Below is a small trained network, with its code and all its weights. Each question gives an input and a class and asks what happens when units are switched off, that is, made to give their printed mean instead of their output.

import numpy as np


def w(rows, s, z=0):
    codes = np.array(rows[::2]) - 128.0
    scale = np.full(codes.shape[1], s)
    scale[-1] = z or s
    return codes * scale


def norm(h):
    return h / np.sqrt((h * h).mean(-1, keepdims=True) + 1e-5)


def f(y):
    return np.maximum(y, 0)


def log_softmax(a):
    a = a - a.max(-1, keepdims=True)
    return a - np.log(np.exp(a).sum(-1, keepdims=True))


def net(x, mask):
    res = np.array(x, float).reshape(1, 3) / 4 @ E
    u = 0
    for l in range(3):
        y = f(norm(res) @ A[l][:, :-1].T + A[l][:, -1])
        res = res + np.where(mask[u : u + 8], y, B[l][:, -1]) @ B[l][:, :-1]
        u += 8
    return log_softmax(norm(res)[-1] @ U[:, :-1].T + U[:, -1])


A, B = {}, {}
E = w([
[254,178,105,210,126],'x0',
[103,61,187,204,125],'x1',
[49,203,127,191,152],'x2',
],0.0008)
A[0] = w([
[218,148,68,244,138,125],'L0N0',
[145,247,86,23,99,217],'L0N1',
[255,140,95,202,96,78],'L0N2',
[113,32,154,21,79,158],'L0N3',
[218,105,194,103,78,69],'L0N4',
[59,176,86,183,174,6],'L0N5',
[112,41,194,227,81,184],'L0N6',
[30,214,174,142,181,151],'L0N7',
],0.0021,0.0012)
B[0] = w([
[149,221,234,143,188,217],'L0N0',
[61,165,148,11,167,252],'L0N1',
[137,28,87,136,244,206],'L0N2',
[204,148,212,104,65,219],'L0N3',
[159,47,106,75,190,165],'L0N4',
[198,4,102,51,74,158],'L0N5',
[100,61,137,169,77,210],'L0N6',
[27,88,61,162,178,214],'L0N7',
],0.002,0.0021)
A[1] = w([
[193,54,80,69,77,99],'L1N0',
[191,192,138,171,183,107],'L1N1',
[68,252,159,213,145,89],'L1N2',
[92,161,220,116,186,196],'L1N3',
[147,188,57,52,142,22],'L1N4',
[135,62,135,220,119,56],'L1N5',
[84,147,162,110,162,235],'L1N6',
[182,191,78,103,190,1],'L1N7',
],0.0032,0.00082)
B[1] = w([
[87,219,81,193,110,213],'L1N0',
[41,98,119,74,36,216],'L1N1',
[248,192,123,107,35,213],'L1N2',
[208,165,82,152,114,254],'L1N3',
[155,60,200,254,97,221],'L1N4',
[204,161,223,131,140,206],'L1N5',
[164,169,117,134,134,242],'L1N6',
[100,88,62,140,101,211],'L1N7',
],0.003,0.0018)
A[2] = w([
[190,107,153,126,70,141],'L2N0',
[47,69,156,180,2,79],'L2N1',
[105,84,197,230,139,39],'L2N2',
[63,212,44,101,227,3],'L2N3',
[39,130,166,217,151,27],'L2N4',
[35,180,149,168,190,168],'L2N5',
[156,158,204,56,93,77],'L2N6',
[132,159,5,116,201,136],'L2N7',
],0.0032,0.0024)
B[2] = w([
[68,104,147,122,165,250],'L2N0',
[110,67,84,223,104,187],'L2N1',
[124,171,27,33,149,174],'L2N2',
[124,142,140,79,245,170],'L2N3',
[131,245,99,254,116,151],'L2N4',
[157,166,71,149,222,189],'L2N5',
[62,159,178,133,116,188],'L2N6',
[109,81,124,66,76,215],'L2N7',
],0.0038,0.0023)
U = w([
[65,196,210,81,103,251],'0',
[142,36,79,53,92,85],'1',
[101,165,88,65,251,98],'2',
[168,198,72,99,53,132],'3',
[55,44,163,194,85,143],'4',
[194,66,185,149,237,102],'5',
[97,169,58,223,175,130],'6',
[188,191,217,195,105,94],'7',
],0.013,0.0013)

Each question gives the input, the list of numbers given to net, and the class t.
The units are the neurons (one row each of A and B). Each row of codes is followed by its name. A weight is (code - 128) times the scale printed after its matrix; where a second scale follows, it is the last column's (A, B and U).
mask holds one flag per neuron, layer by layer. A switched-off neuron (its flag False) gives its mean, the last column of its row in B, instead of its output. The means were averaged over made-up inputs and are rounded, as every weight is.
A unit's drop is (log p(t) with every unit on - log p(t) with that unit switched off) / (log p(t) with every unit on - log p(t) with every unit switched off).
The circuit of an input: a set's keep is (log p(t) with only the set's units on - log p(t) with every unit switched off) / (log p(t) with every unit on - log p(t) with every unit switched off). Starting from the 12 units with the biggest drops (on a tie, the unit counted first), units are removed one at a time, each time the one whose removal leaves the highest keep (on an exact tie, the one counted first), for as long as the keep stays at least 0.8.
circuit, biggest first: the units of the circuit, biggest drop first
unit that matters most: the unit with the biggest drop
top k neurons in layer l: the k neurons of layer l with the biggest drops, biggest first
input [5,-7,6], class 3: unit that matters most : L1N7
input [-8,-5,-1], class 0: circuit, biggest first : (L0N3; L2N6)
input [-6,3,-7], class 4: circuit, biggest first : (L2N1; L1N0)
input [8,7,8], class 7: circuit, biggest first : (L1N2; L1N5)
input [-3,0,5], class 2: top 2 neurons in layer 1 : (L1N4; L1N1)
input [-7,-1,-1], class 0: circuit, biggest first : (L0N3; L2N6)
input [-6,-8,-1], class 0: circuit, biggest first : (L1N4; L2N6)
input [-3,4,1], class 6: top 3 neurons in layer 0 : (L0N0; L0N6; L0N7)
input [0,4,-8], class 4: circuit, biggest first : (L1N0; L2N0)
input [-1,-3,0], class 0: top 2 neurons in layer 0 : (L0N1; L0N0)
input [1,-4,6], class 3: top 2 neurons in layer 1 : (L1N2; L1N4)
input [3,1,6], class 7: circuit, biggest first : (L0N1; L1N5; L0N5)
input [1,-7,-1], class 1: top 3 neurons in layer 0 : (L0N3; L0N1; L0N0)
input [-2,-4,7], class 2: unit that matters most : L0N7
input [1,0,4], class 3: top 3 neurons in layer 1 : (L1N2; L1N4; L1N5)
input [-2,0,6], class 2: circuit, biggest first : (L1N4; L2N3)
input [8,-3,4], class 3: top 2 neurons in layer 1 : (L1N1; L1N7)
input [2,-7,-1], class 1: top 3 neurons in layer 1 : (L1N7; L1N5; L1N4)
input [8,-7,7], class 3: top 2 neurons in layer 1 : (L1N7; L1N1)
input [6,-2,-2], class 1: unit that matters most : L0N2
input [-8,3,-7], class 4: top 2 neurons in layer 0 : (L0N1; L0N0)
input [6,-3,3], class 3: top 2 neurons in layer 0 : (L0N0; L0N2)
input [2,5,0], class 5: top 2 neurons in layer 0 : (L0N6; L0N2)
